Here is a tiny trained network, its code and every weight. The questions are about switching its units off for an input and a target symbol, where a switched-off unit gives its printed mean instead of its output.

import numpy as np


def w(rows, s, z=0):
    codes = np.array(rows[::2]) - 128.0
    scale = np.full(codes.shape[1], s)
    scale[-1] = z or s
    return codes * scale


def softmax(a):
    e = np.exp(a - a.max(-1, keepdims=True))
    return e / e.sum(-1, keepdims=True)


def log_softmax(a):
    a = a - a.max(-1, keepdims=True)
    return a - np.log(np.exp(a).sum(-1, keepdims=True))


def net(x, mask):
    ids = ['ΞΣΦΨΩαβγδζθλμπτ'.index(c) for c in x.split()]
    T = len(ids)
    res = E[ids] + P[:T]
    u = 0
    for l in range(3):
        r = res
        for j in range(2):
            rows = slice(4 * j, 4 * j + 4)
            q, k, v = (r @ M[l][rows].T for M in (Q, K, V))
            z = softmax(np.where(np.tri(T) > 0, q @ k.T / 4**0.5, -1e9)) @ v
            o = O[l][rows]
            res = res + np.where(mask[u + j], z, o[:, -1]) @ o[:, :-1]
        u += 2
    return log_softmax(res[-1] @ U[:, :-1].T + U[:, -1])


Q, K, V, O = {}, {}, {}, {}
E = w([
[154,150,225,174],'Ξ',
[246,254,195,116],'Σ',
[170,99,31,183],'Φ',
[123,130,126,44],'Ψ',
[153,114,137,194],'Ω',
[198,76,160,133],'α',
[50,107,156,99],'β',
[123,166,103,116],'γ',
[56,125,80,134],'δ',
[97,196,99,108],'ζ',
[63,78,98,109],'θ',
[68,68,181,49],'λ',
[102,42,126,212],'μ',
[60,88,120,107],'π',
[121,172,98,106],'τ',
],0.015)
P = w([
[46,102,183,37],'0',
[94,123,171,63],'1',
[107,109,164,87],'2',
[109,103,172,105],'3',
[119,91,174,117],'4',
[130,70,166,132],'5',
[134,56,176,156],'6',
[151,21,155,167],'7',
[158,3,156,179],'8',
],0.0042)
Q[0] = w([
[178,152,138,168],'L0H0',
[72,145,119,52],'L0H0',
[119,104,136,246],'L0H0',
[160,112,144,233],'L0H0',
[57,154,67,62],'L0H1',
[36,101,99,66],'L0H1',
[181,128,102,214],'L0H1',
[104,137,160,147],'L0H1',
],0.011)
K[0] = w([
[111,137,211,143],'L0H0',
[77,117,2,98],'L0H0',
[236,120,173,88],'L0H0',
[206,123,214,99],'L0H0',
[93,164,174,66],'L0H1',
[8,222,154,43],'L0H1',
[196,62,201,234],'L0H1',
[125,85,71,87],'L0H1',
],0.0066)
V[0] = w([
[183,153,206,118],'L0H0',
[166,98,135,122],'L0H0',
[123,73,81,168],'L0H0',
[14,163,112,137],'L0H0',
[117,203,97,3],'L0H1',
[66,216,124,100],'L0H1',
[236,90,99,137],'L0H1',
[155,106,106,47],'L0H1',
],0.004)
O[0] = w([
[163,118,63,215,112],'L0H0',
[122,124,123,153,115],'L0H0',
[76,108,190,106,98],'L0H0',
[178,123,184,22,206],'L0H0',
[19,143,111,74,221],'L0H1',
[50,102,100,57,170],'L0H1',
[159,100,253,221,7],'L0H1',
[85,193,125,127,194],'L0H1',
],0.0036,0.0019)
Q[1] = w([
[163,148,125,142],'L1H0',
[132,141,156,91],'L1H0',
[114,107,43,163],'L1H0',
[89,110,90,152],'L1H0',
[191,211,130,108],'L1H1',
[44,60,143,139],'L1H1',
[208,254,137,145],'L1H1',
[212,183,114,168],'L1H1',
],0.013)
K[1] = w([
[108,170,117,139],'L1H0',
[137,114,99,74],'L1H0',
[171,149,173,207],'L1H0',
[170,93,154,174],'L1H0',
[81,126,117,12],'L1H1',
[189,124,152,213],'L1H1',
[38,127,123,12],'L1H1',
[19,171,112,70],'L1H1',
],0.011)
V[1] = w([
[126,151,175,119],'L1H0',
[159,127,83,95],'L1H0',
[96,125,117,112],'L1H0',
[65,134,102,104],'L1H0',
[75,113,109,216],'L1H1',
[125,114,7,115],'L1H1',
[106,123,54,138],'L1H1',
[69,164,156,171],'L1H1',
],0.012)
O[1] = w([
[101,129,112,96,166],'L1H0',
[107,142,161,169,113],'L1H0',
[122,131,86,140,206],'L1H0',
[117,130,55,168,253],'L1H0',
[54,128,100,196,76],'L1H1',
[82,136,223,131,65],'L1H1',
[97,130,185,160,82],'L1H1',
[119,80,75,246,114],'L1H1',
],0.011,0.0046)
Q[2] = w([
[146,167,65,229],'L2H0',
[196,197,117,160],'L2H0',
[111,192,157,187],'L2H0',
[183,216,188,96],'L2H0',
[196,233,139,195],'L2H1',
[212,255,115,144],'L2H1',
[120,86,107,35],'L2H1',
[165,176,253,132],'L2H1',
],0.0084)
K[2] = w([
[158,177,55,254],'L2H0',
[187,209,100,137],'L2H0',
[125,164,201,179],'L2H0',
[165,223,169,80],'L2H0',
[17,208,72,65],'L2H1',
[78,238,110,62],'L2H1',
[244,130,219,144],'L2H1',
[76,102,137,29],'L2H1',
],0.0078)
V[2] = w([
[184,24,170,123],'L2H0',
[61,221,114,92],'L2H0',
[99,164,146,68],'L2H0',
[80,24,122,84],'L2H0',
[82,54,119,102],'L2H1',
[210,111,136,147],'L2H1',
[113,143,109,111],'L2H1',
[91,251,112,94],'L2H1',
],0.011)
O[2] = w([
[35,254,124,49,119],'L2H0',
[205,55,188,177,162],'L2H0',
[155,113,204,142,168],'L2H0',
[133,226,166,173,255],'L2H0',
[87,168,123,59,159],'L2H1',
[176,31,142,117,146],'L2H1',
[124,175,154,128,136],'L2H1',
[135,233,166,228,95],'L2H1',
],0.0082,0.009)
U = w([
[156,77,139,45,173],'Ξ',
[112,31,110,161,169],'Σ',
[73,134,149,123,131],'Φ',
[188,191,218,81,3],'Ψ',
[44,104,89,100,135],'Ω',
[75,198,199,20,119],'α',
[158,124,2,171,59],'β',
[98,131,139,137,163],'γ',
[128,152,109,148,153],'δ',
[105,106,112,227,188],'ζ',
[85,137,135,132,119],'θ',
[249,208,73,107,145],'λ',
[117,155,104,100,67],'μ',
[123,144,118,119,78],'π',
[100,77,208,136,181],'τ',
],0.0085,0.0049)

Each question gives the input, a string of symbols that net reads in full, and the target symbol t.
The units are the heads (4 rows each of Q, K, V and O). Each row of codes is followed by its name. A weight is (code - 128) times the scale printed after its matrix; where a second scale follows, it is the last column's (O and U).
mask holds one flag per head, layer by layer. A switched-off head (its flag False) gives its mean, the last column of its rows in O, instead of its output. The means were averaged over made-up inputs and are rounded, as every weight is.
A unit's drop is (log p(t) with every unit on - log p(t) with that unit switched off) / (log p(t) with every unit on - log p(t) with every unit switched off).
The circuit of an input: a set's keep is (log p(t) with only the set's units on - log p(t) with every unit switched off) / (log p(t) with every unit on - log p(t) with every unit switched off). Starting from all 6 units, units are removed one at a time, each time the one whose removal leaves the highest keep (on an exact tie, the one counted first), for as long as the keep stays at least 0.8.
circuit, biggest first: the units of the circuit, biggest drop first
unit that matters most: the unit with the biggest drop
heads that matter: for each layer, one digit per head in row order, 1 if its drop is at least 0.15 and else 0, layers parted by /
input Ψ α ζ, target Ψ: heads that matter : 00 / 01 / 11
input β ζ λ γ Φ ζ δ, target τ: circuit, biggest first : (L1H1, L2H0)
input λ δ Ξ λ π, target β: unit that matters most : L1H1
input λ λ α Ξ λ, target β: heads that matter : 01 / 01 / 00
input ζ Ψ λ λ Σ Ω ζ Ξ λ, target β: circuit, biggest first : (L1H1, L0H1)
input λ λ Φ α τ Ψ λ δ, target Ξ: circuit, biggest first : (L0H1, L2H1, L1H1)
input θ Σ Ω Φ π δ, target τ: circuit, biggest first : (L1H1, L1H0, L0H0, L2H0)
input λ Ψ λ ζ λ λ λ δ, target ζ: circuit, biggest first : (L2H0, L1H1)
input γ λ λ λ λ β τ λ λ, target α: circuit, biggest first : (L2H1, L2H0)
input Ω μ β, target Ω: circuit, biggest first : (L1H1, L2H0, L2H1)
input λ λ ζ, target λ: circuit, biggest first : (L1H1, L2H1)
input ζ π λ γ λ λ α μ Ψ, target Ω: heads that matter : 11 / 01 / 11
input λ λ δ Ξ Σ ζ λ δ, target λ: circuit, biggest first : (L1H1, L1H0)
input Σ π λ ζ θ Ω Ω δ, target Σ: circuit, biggest first : (L2H1, L0H1)
input δ τ α λ λ ζ λ β, target Ξ: circuit, biggest first : (L2H1, L1H1)
input λ λ λ μ λ μ α, target λ: heads that matter : 01 / 11 / 00
input λ δ λ ζ α ζ θ λ, target Ξ: circuit, biggest first : (L2H1, L1H1)
input ζ β Ξ, target ζ: heads that matter : 00 / 10 / 01
input δ Φ δ λ Ψ, target τ: heads that matter : 01 / 11 / 10
input Ξ Σ γ α μ α λ δ θ, target Ξ: heads that matter : 01 / 10 / 01
input Ψ λ Ψ Ξ θ δ α λ, target Ξ: heads that matter : 01 / 01 / 01
input δ β θ ζ λ, target α: heads that matter : 10 / 01 / 01
input ζ δ τ λ α δ τ Ω θ, target Σ: heads that matter : 01 / 01 / 01
